[[139 111 133 147 114 118 149]
 [128 135 147 144 127 123 120]
 [143 118 112 117 130 150 148]] -> 135

[[123 147 131 147]
 [120 150 115 145]
 [108 153 109 129]] -> 150

[[125 151 135 121 122]
 [121 140 139 107 126]
 [140 125 111 143 121]] -> 140

[[155 133 118 131]
 [133 137 116 123]
 [141 127 128 139]] -> 137

[[103 133 139 120 128]
 [127 120 134 121 128]
 [128 136 131 126 131]] -> 120

[[108  99 156 156 105 157 133]
 [111 110 100 101 110 100 135]
 [139 143 148 146 141 148 120]] -> 110

[[117 131 149 104]
 [118 131 147 107]
 [126 131 133 122]] -> 131

[[115 125 127 127 137 131 141]
 [115 125 127 127 137 131 141]
 [107 125 127 128 137 131 141]] -> 125

[[128 131 124 130 106 118 137]
 [110 133 122 135 135 121 137]
 [132 134 133 133 125 129 139]] -> 133

[[109 116 121 123]
 [139 135 134 118]
 [153 147 144 127]] -> 135
---
[118 137 104 152  99] out 104

[[123 145 120 141 106]
 [121 108 144 109 146]
 [147 112 117 113 123]] out 144

[[118 139 120 125 115]
 [132 117 131 102 137]
 [124 148 135 124 110]] out 131

[[126 135 103 147 141]
 [135 136 135 130 147]
 [147 141 129 140 147]] out 135

[[112  99 131 114 116 137 129]
 [112  99 132 110 119 141 129]
 [132 155 122 152 131 121 123]] out 110

[130 100 119 101 123 133 113] out 101
---
[[122 123 109 138 142]
 [139 130 136 105 109]
 [120 113 148 137 127]] Out: 136

[[134 135 124 106 113 124]
 [124 125 129 133 132 128]
 [129 138 134 125 136 132]] Out: 133

[[131 117 127 135]
 [141 107 126 122]
 [146 119 131 135]] Out: 107

[[134 122 140 153 122]
 [136 125 135 143 120]
 [134 124 142 150 130]] Out: 135

[[131 129 132 150 142 141]
 [145 135 136 141 141 135]
 [134 129 130 152 140 146]] Out: 141

[[130 150 140 125 107]
 [135 112 122 124 134]
 [139 124 150 149 126]] Out: 122
---
array([[111, 118, 103, 106],
       [111, 119, 103, 106]]) yields 106

array([[150, 152, 147, 121],
       [158,  99, 100, 139],
       [146, 148, 121, 123]]) yields 121

array([[127, 118, 137, 101],
       [122, 130, 133, 123],
       [132, 131, 135, 129]]) yields 101

array([128, 149, 153, 139]) yields 139

array([105, 113, 119, 144]) yields 144

array([112, 122, 138, 101]) yields 101

array([151, 149, 138, 124]) yields 124
---
[[135 121 129 124 114 136]
 [125 151 123 128 123 134]] -> 135, 134

[141 131 106 136] -> 141, 136

[144 108 144 102 155 147] -> 144, 147

[128 116 144 103 148 133 109] -> 128, 109

[118 133 155 125 124 118] -> 118, 118

[113 123 112 154 147 115 122] -> 113, 122

[139 147 138 146 108 150 151] -> 139, 151
---
[[130 125 123 119]
 [122 120 106 122]] ans = 120

[[134 104 136 114 142]
 [129 106 136 115 140]
 [117 108 137 117 140]] ans = 137

[[149 112 136 125 139 142 121]
 [145 120 123 136 140 151 119]
 [105 134 116 140 120 106 142]] ans = 120

[154 149 140 109] ans = 149

[142 115 131 105  98 113 135] ans = 98

[139 104 133 157 112] ans = 133

[106 133 139 127 120] ans = 139

[145 139 128 156 136] ans = 128

[151 152 148 125 120 153] ans = 125

[144 116 140 136 130 111 151] ans = 130
---
[105 129 144 133 113 141 122] -> 141
[142 108 152 100] -> 152
[132 134 134 103 136 100] -> 136
[117 113 150 102 136 141] -> 136
[103 139 104 102 126 150] -> 126
[150 102  99 157] -> 99
[139 111 146 109 151 145] -> 151
---
Input: [136 133 127 106 112 136 119]
Output: 119
Input: [151 150 153 148]
Output: 148
Input: [152 116 124 127 129]
Output: 129
Input: [145 144 143 104 104 103]
Output: 103
Input: [129 129 128 128 116 104 104]
Output: 104
Input: [141 139 137 129 102 101]
Output: 101
---
[[150 109 119 149 109 116]
 [127 111 108 140 111 126]
 [131 148 125 121 124 132]] >> 119

[[140 138 126 128 128 135 125]
 [120 128 135 116 121 107 105]
 [132 130 127 129 134 131 135]] >> 126

[[118 118 120 151 116 120 120]
 [129 129 129 122 130 129 129]
 [140 139 138 106 143 139 140]] >> 120

[[139 154 120 121 127]
 [142 109 116 114 137]
 [132 133 122 124 132]] >> 120

[[105 109 130 154 143 101]
 [119 138 140 116 142 100]
 [146 138 119 131 114 138]] >> 130

[[121 108 118 124]
 [128 139 152 128]
 [131 145 135 141]] >> 118
